[ 10.3  16.9   5.1   8.5   8.4  -2.4  -0.5   9.0   3.1  26.6  -8.1  11.7
 -16.0 -35.4   2.7  70.3   0.9   2.8 -13.7  13.0   5.4   3.9   7.8  20.2
  19.4   9.0 -12.6  -6.7 -16.3   5.4   7.9  39.5  -9.6 -14.6   0.2  -7.0
 -15.5   5.8 -16.8] : W
[  1.8   9.3 -14.3   8.2  12.9   5.7   8.3   5.3  27.0  52.6  15.5 -15.6
  -1.4 -45.6  12.5  63.4  -5.0   6.4 -20.9   6.2  -6.5  -4.9   8.1  17.8
  18.4   6.2  -8.2   2.5 -23.5  12.1  11.5  13.8  -4.7   2.2  -3.1  -5.3
  -7.7   4.9   2.5] : X
[  6.8   4.0   7.6   0.4   5.8   4.4   6.3  14.5  28.5  48.7  13.7 -11.4
   0.9 -35.9  20.1  54.2   1.6   8.3 -14.4  10.5 -14.0  -4.4  -2.0  17.8
  13.3   1.6  -7.6  -2.6 -10.5   2.4   2.6   7.6  -8.6 -12.5  -5.0 -13.6
  -6.3  19.2  -2.3] : H
[  2.6  -8.3  -0.6  -2.1   5.2 -14.4   2.5   1.5   6.7  12.9   3.6  -6.1
  -0.6 -13.6   2.4  17.7  -7.4   0.0  -2.4   3.2  -9.5   1.0   0.5   7.4
   9.5   3.9  -0.5  -3.9  -2.2   3.3   2.4  -4.1  -0.9  -8.3  -2.6  -7.4
   8.3   0.6   0.5] : S
[  9.2  13.0   5.6   7.9   5.9  -0.5   8.7  -7.3   3.8  13.1  -6.3   5.1
 -12.8 -20.1   2.1  48.4  -1.5   8.1  -8.6   5.7   6.5  -2.0   4.0   9.6
  15.0   1.8 -14.8  -0.4  -4.8  -2.3   1.5  26.9  -9.8   0.8  -3.4   0.1
  -1.5   5.5   2.1] : C
[ 14.3  14.5   1.0   3.2  -5.2   5.0   3.2   2.8   2.9  13.8  -1.0   4.0
   9.5  -4.4  -5.2  -5.2  -0.3  -4.3   0.8   4.5  -6.8   0.8  -0.8  -2.3
  -3.6   2.0  -5.4  -3.6   7.2  -2.3  -0.9  -4.2   1.1   7.7  -5.9   1.8
 -27.4  -5.1   3.5] : S
[  7.7  24.7  -0.7   8.9   2.5   3.4  17.3  -6.7  10.6  35.1   7.0   1.8
  13.8 -17.6   8.1  16.9  -6.0  -5.5 -15.5   1.0  -8.1   2.1  11.3   9.5
  20.4  -1.6  -9.7  -0.5  -1.6  -8.7  -2.0  15.4  -0.6  10.8 -12.9  -1.6
 -40.8  -4.6  -3.0] : X
[ 4.7  3.9 -6.4  0.7 -0.8  4.0 -1.9 -0.7 -3.0  1.7 -1.1  1.0 -2.6 -3.7
  1.7  4.5  4.9  1.8  2.4  3.5  7.4 -2.4 -3.2  3.4 -0.2  0.1  4.6 -1.5
 -1.9 -1.9  0.4  4.5  4.8 -6.7  1.2 -3.9  0.9  0.9 -0.4] : C
[  8.3   5.6   1.0  -6.5   0.0   2.9   5.9  15.2  20.5  33.6  11.5  -7.7
  -2.2 -35.8  17.1  38.6  -3.6   2.5 -15.7   5.8 -14.1  -3.1   2.5   9.1
   9.2   2.9  -0.3  -4.9  -5.3   0.4   3.6  -1.9  -2.3  -0.1   0.1  -1.2
  -1.3   6.7   5.6] : H
[  4.0  22.3  10.4   7.3  22.2  -4.1  12.1   1.3  15.5  45.2  -2.2   6.4
 -17.8 -54.4   0.3  70.3  -3.2   7.2 -31.7  14.1  -8.0  -4.1   3.5  27.3
  30.0   1.1 -23.8  -4.1 -32.6   3.4   6.7  48.1  -7.8 -17.6  -8.4  -7.8
 -19.2   8.8  -6.0] : P
[  6.2  18.2 -20.0   1.6  -5.4  -1.8   4.8 -12.9  -4.2  -8.0   0.6  10.5
   5.4  10.9   0.9 -17.9  -3.1  -8.4   3.4  -3.7   2.2   1.5   3.5 -11.7
   1.8   4.2  -3.9  17.7   9.2  -2.2   0.2  -4.3   1.3  10.0   6.6   2.6
  -5.7  -5.0   4.4] : S
[ 12.0  16.3   1.7   8.1   1.9  -5.4  16.4   1.1   3.9  28.2  -8.0  11.6
 -12.1 -32.5   9.0  66.8 -11.2  -1.4 -20.2   6.2   3.0  -0.2   8.6  13.8
  25.7  12.7  -7.2  -8.2 -20.8   6.7   2.8  45.1 -10.1 -10.7  -9.7  -0.8
 -23.4   8.2  -4.4] : W
[  5.2  26.0   6.1   8.4  13.0  -5.2   6.3   9.7  16.1  34.5  -6.4   5.6
  -8.0 -54.2   2.1  70.3   1.5   0.6 -22.3  14.7  -1.1   1.8   0.4  24.2
  36.7  11.8 -16.4  -2.6 -24.0   1.9   1.4  45.4 -10.3 -16.1  -7.1  -7.5
 -22.9  11.9   1.0] : P
[  5.5  28.2   8.9   5.9  21.7   1.8   9.4  11.9  24.5  59.4  -3.0   3.5
  -3.6 -56.8  -1.2  70.3  -0.1  -2.7 -17.4  10.2 -22.5   3.2   8.1  26.7
  33.0   6.8  -5.7   5.5 -15.8  -3.1  -5.6  45.8 -10.5 -20.7  -9.8   0.7
 -24.0   5.0  -2.9] : P
[  1.6  19.8   1.3   2.5  17.0  -7.5  14.5  10.8  25.4  55.4  -2.1  -6.3
  -8.6 -53.6   3.3  70.3  11.9  -9.4 -24.2  11.3 -13.1   3.0  11.6  23.5
  39.2  11.3 -10.8   2.0  -2.8   6.8   1.2  18.1  -9.7 -27.2 -11.2  -9.5
 -21.2   5.1  -0.7] : P
[ 20.4  11.6  -2.3   6.9 -10.8  -1.2   6.8  -4.0  11.2  19.8   9.3   4.0
   7.3  -9.9  12.1   1.3   6.0  -4.3   1.5   0.2  -3.9   2.0   7.8  -9.6
   8.9   0.3  -2.4   1.0   5.9   2.7   6.4  -6.8  -6.9   7.2  -1.9   1.6
 -11.4  -0.5   4.2] : H
